What each symbol does to the items:
from | ! *
tafe | mamo pabu
luza | kiro luza
ganu | fazu maku
fazu | bigu kisa
pudu | pegi bedo
mamo | lidu valo
zoma | pudu valo
teze | suvi beza
bigu | semo rale
semo | bivu maku
vipi | temu maku
kose | tuza kisa
kole | tosu fazu
vofa | pumo teze
nuza | reli lidu
mere | ruda ganu
tuza | tufi bivu
lidu | pegi reli
zeki | bako budo
tosu | nira bako
lade | reli ripu
reli | nira lade
baso | kole ganu
rumi | zeki kole
suvi | nuza kolu
ruda | sete rumi
temu | tafe suvi
febe | ruda nofo
kiro | zeki pemo
pemo | zoma fume
bivu | pemo maza
budo | kisa bigu
fume | zapi luza
beza | kolu nira
rale | fume bedo
zose | gato bomo
bedo | luza semo
pabu | valo maku
gato | gato gato
kolu | zaku febe
zaku | lade posi
nira | zeki baso
valo | vipi vofa
tufi | maku lidu
ripu | tosu tosu
zapi | rale pudu
maku | maza pegi
bako | mere zose
maza | zoma kose
nofo | pabu nuza
kisa | rale bedo
pumo | nofo suvi
bomo | rumi fume
pegi | kose temu
posi | ripu sete
sete | rumi bomo

In the rows, 56 stands for zero.

The rows follow the links: the fewer symbols apart two items are, the more alike their rows tend to be.

Named rows; a name shown again gets a slightly different row:
mamo -> 57;49;50;51;60;57;54;47;57;44;55;52;36;76;49;40;50;56;61;70;71;71;45;14;62;70;57;43;40;58;33;43;61;58;50;37;66;40;56;66;50;55;49;53
sete -> 46;58;61;50;55;76;67;68;47;64;55;56;61;44;61;80;64;29;40;36;51;52;59;49;70;49;67;66;76;66;29;44;64;70;63;66;41;69;57;66;68;43;56;65
kisa -> 73;59;78;59;60;52;57;48;60;42;50;59;57;43;49;64;59;78;50;45;53;37;44;73;75;73;44;45;64;56;78;82;48;57;53;58;56;59;60;33;58;83;53;64
suvi -> 44;58;29;61;66;54;64;53;62;61;53;59;78;47;42;43;67;42;80;59;55;56;36;44;29;32;49;44;56;43;66;66;43;50;48;54;67;54;57;45;56;44;45;33
ruda -> 47;62;62;48;63;78;67;80;47;64;53;64;73;41;63;89;59;36;50;42;51;47;56;43;69;46;60;62;70;69;35;45;70;65;58;62;42;68;51;55;65;47;56;57
teze -> 50;54;34;66;68;54;57;59;60;77;48;58;83;55;40;41;69;54;82;51;54;58;46;65;24;34;49;54;56;50;77;56;47;48;45;56;61;58;58;52;55;41;45;43
bomo -> 46;71;57;61;51;71;71;75;43;66;62;60;55;46;62;73;65;44;48;41;57;62;81;50;65;62;58;66;73;61;28;49;61;71;71;64;42;63;63;70;72;37;49;62
tosu -> 74;23;67;46;69;37;52;61;47;63;44;48;47;69;55;48;36;54;52;48;55;64;68;95;47;49;65;62;54;60;46;43;74;56;60;67;53;65;62;66;56;57;69;60
gato -> 54;66;43;70;58;51;57;41;64;57;63;67;50;51;61;53;54;77;56;66;72;84;66;43;56;46;34;59;57;54;54;79;29;64;65;55;46;68;60;69;29;45;55;57
lade -> 56;23;52;35;59;45;61;55;47;44;62;45;37;50;57;43;38;30;41;68;59;49;45;76;57;42;69;55;74;38;49;57;59;67;64;72;64;60;57;56;42;58;73;44
ganu -> 68;54;73;60;76;54;36;71;56;48;31;76;56;71;53;76;38;77;64;43;44;60;60;73;53;60;52;43;49;69;48;55;77;41;63;55;49;56;49;45;63;65;60;51
budo -> 88;54;77;47;58;45;58;49;57;47;52;52;72;44;45;70;44;74;50;50;60;41;53;63;75;66;43;54;46;53;77;71;56;56;40;56;63;73;63;35;54;82;59;74
fazu -> 81;51;84;56;77;45;49;54;58;43;36;67;62;50;48;68;48;75;57;43;50;49;51;84;64;66;45;40;59;64;63;70;64;47;51;55;55;66;55;38;58;83;54;66
zapi -> 50;71;60;75;56;57;67;61;52;59;66;57;39;54;43;43;84;61;53;40;55;49;67;71;52;87;61;48;79;49;56;71;49;60;68;60;57;47;61;53;76;50;38;49
mere -> 61;66;68;49;64;67;46;81;43;62;34;77;68;61;65;86;37;59;58;39;45;59;74;59;58;50;51;56;58;71;35;46;80;55;59;60;43;62;48;55;62;52;61;56
kiro -> 69;71;57;54;30;51;66;55;49;69;74;38;68;51;56;46;50;57;53;56;57;46;90;58;57;61;52;78;25;47;68;35;65;61;47;59;67;55;66;55;68;47;64;68
fume -> 51;80;55;67;36;59;71;65;43;63;74;51;47;49;50;43;82;62;46;40;57;47;83;63;58;83;57;60;67;43;54;60;55;66;64;63;61;51;66;57;78;47;46;60

Each walk starts at a row. The symbols on each line, taken left to right, move it on to the next item.
Answer with the item's row; about right is enough.
52;69;50;68;57;57;61;55;56;67;61;69;51;54;62;64;52;73;50;54;71;87;79;52;58;48;40;63;60;62;38;70;41;69;74;55;43;73;63;74;42;38;56;60
* ! * -> 75;47;71;54;77;46;46;75;47;57;35;66;56;70;51;69;39;66;58;40;46;60;69;91;52;61;55;50;57;62;43;49;79;45;61;59;49;63;57;57;65;63;62;56
! ! * -> 66;46;68;57;78;46;39;73;55;57;34;69;56;77;49;57;37;71;70;47;45;61;70;93;38;55;54;51;50;59;45;52;80;42;58;58;50;57;53;48;62;62;62;47
79;61;68;47;46;50;61;64;46;57;58;52;78;56;54;64;27;62;54;43;57;49;90;72;59;51;47;69;33;50;61;40;79;55;45;58;62;70;62;50;61;58;67;65
* * -> 78;55;81;51;65;48;60;44;59;43;51;57;65;42;49;68;52;70;50;47;56;42;45;71;74;70;43;47;55;58;72;80;51;57;45;54;57;67;61;36;57;83;55;68
* ! * -> 71;78;56;54;32;53;71;60;48;58;80;36;58;53;49;44;57;61;53;51;59;46;88;54;58;72;56;70;40;35;68;44;63;65;46;61;75;54;71;48;72;50;53;61
62;68;74;70;56;53;70;54;52;50;61;53;48;40;40;50;78;71;51;41;56;43;56;74;65;88;50;44;75;46;66;78;49;63;56;61;61;57;69;42;69;65;41;61
* -> 69;73;70;71;44;53;67;49;55;52;66;45;45;39;43;49;75;68;46;47;58;34;62;73;68;89;50;49;66;42;72;75;44;62;57;56;66;54;67;43;66;71;46;62
* * * -> 27;66;54;64;56;66;39;56;62;40;59;68;27;70;67;51;64;63;58;70;52;61;44;49;53;77;69;38;66;53;49;58;45;45;73;50;51;30;41;55;61;61;51;43
71;53;67;50;58;49;50;69;50;66;50;63;62;69;59;70;28;63;55;46;57;73;91;71;56;43;48;67;45;61;39;39;78;61;63;59;47;72;61;70;52;46;69;64
! ! * -> 52;66;66;52;55;73;60;83;45;66;50;64;67;54;59;88;56;41;45;34;47;50;70;55;67;53;60;61;71;68;30;39;76;66;59;66;46;68;53;56;72;44;52;63
* ! ! -> 66;39;55;51;63;40;50;70;49;59;48;61;58;68;52;48;33;58;65;47;53;60;75;93;33;42;55;51;44;42;53;46;76;44;63;64;62;57;56;46;59;52;67;44
42;44;37;53;68;52;66;54;55;68;52;57;82;38;45;56;64;32;63;50;54;42;36;63;40;24;53;58;72;48;71;63;45;57;47;64;61;68;54;48;49;47;54;43
! ! * -> 68;14;62;41;67;40;61;52;49;58;48;40;38;61;60;49;44;35;41;56;57;59;53;83;57;47;66;68;66;56;43;46;61;61;58;64;54;69;58;73;52;57;71;63
42;69;56;74;53;58;53;61;58;55;60;54;26;56;46;42;86;66;59;50;53;51;58;71;50;90;67;46;74;56;53;69;44;52;73;56;49;41;56;63;73;54;37;52
! * -> 49;49;42;60;68;55;48;47;61;51;50;56;40;73;45;36;64;57;68;67;67;71;38;13;55;70;56;38;50;61;42;49;51;50;54;37;62;42;55;65;56;55;42;45
* * * -> 40;63;44;48;60;70;73;63;50;61;60;62;90;38;60;74;58;32;58;50;56;42;38;35;63;28;53;55;65;51;56;54;58;64;48;62;58;60;57;42;52;50;52;54
38;60;51;45;55;57;52;65;60;30;66;72;36;65;66;44;37;57;55;82;61;54;49;36;59;58;62;38;58;39;40;59;61;52;68;54;66;33;45;44;47;52;67;32
* * ! -> 49;38;54;35;58;46;64;65;53;34;63;60;44;61;62;44;28;46;51;73;57;55;53;65;50;47;66;49;68;35;46;58;66;61;67;69;73;49;47;45;42;59;76;30
52;52;32;69;64;51;58;44;60;78;48;51;79;59;38;39;72;50;85;55;58;56;40;45;30;40;43;54;49;58;69;55;47;51;38;46;66;54;62;53;56;47;37;51
! * ! -> 41;64;45;43;55;57;63;66;56;35;62;74;59;49;52;43;38;45;62;73;64;50;46;36;51;41;54;36;61;30;50;62;59;58;55;57;73;40;49;39;43;50;60;29
45;66;46;71;41;60;43;42;63;74;60;38;38;67;59;41;81;59;58;69;45;59;62;56;43;75;71;73;49;67;67;44;46;46;65;49;44;42;55;81;67;51;47;67
* -> 62;46;46;62;61;53;48;39;61;65;52;45;46;69;52;37;67;54;70;63;71;70;41;16;56;64;55;52;39;64;48;40;52;53;44;34;60;45;61;76;58;51;41;63
* ! -> 47;59;33;66;64;58;67;50;59;65;51;58;88;47;41;50;66;44;77;55;62;58;41;32;41;34;43;51;51;48;69;62;51;52;38;50;70;56;61;44;51;45;42;45
50;68;58;49;36;64;36;43;69;59;65;44;60;53;78;63;56;65;54;76;41;45;57;63;61;52;69;80;40;70;84;51;43;45;57;60;46;53;38;62;50;66;66;68
! -> 53;73;50;61;26;60;56;53;57;72;77;33;56;59;70;47;68;57;51;60;49;50;82;61;53;62;66;83;34;58;76;38;45;51;53;55;55;48;58;67;69;50;54;69
! * ! -> 56;46;48;62;65;57;45;40;64;59;47;49;39;74;55;40;63;58;65;64;62;76;37;21;56;73;52;48;40;70;45;44;51;48;52;32;56;45;54;74;56;55;45;61
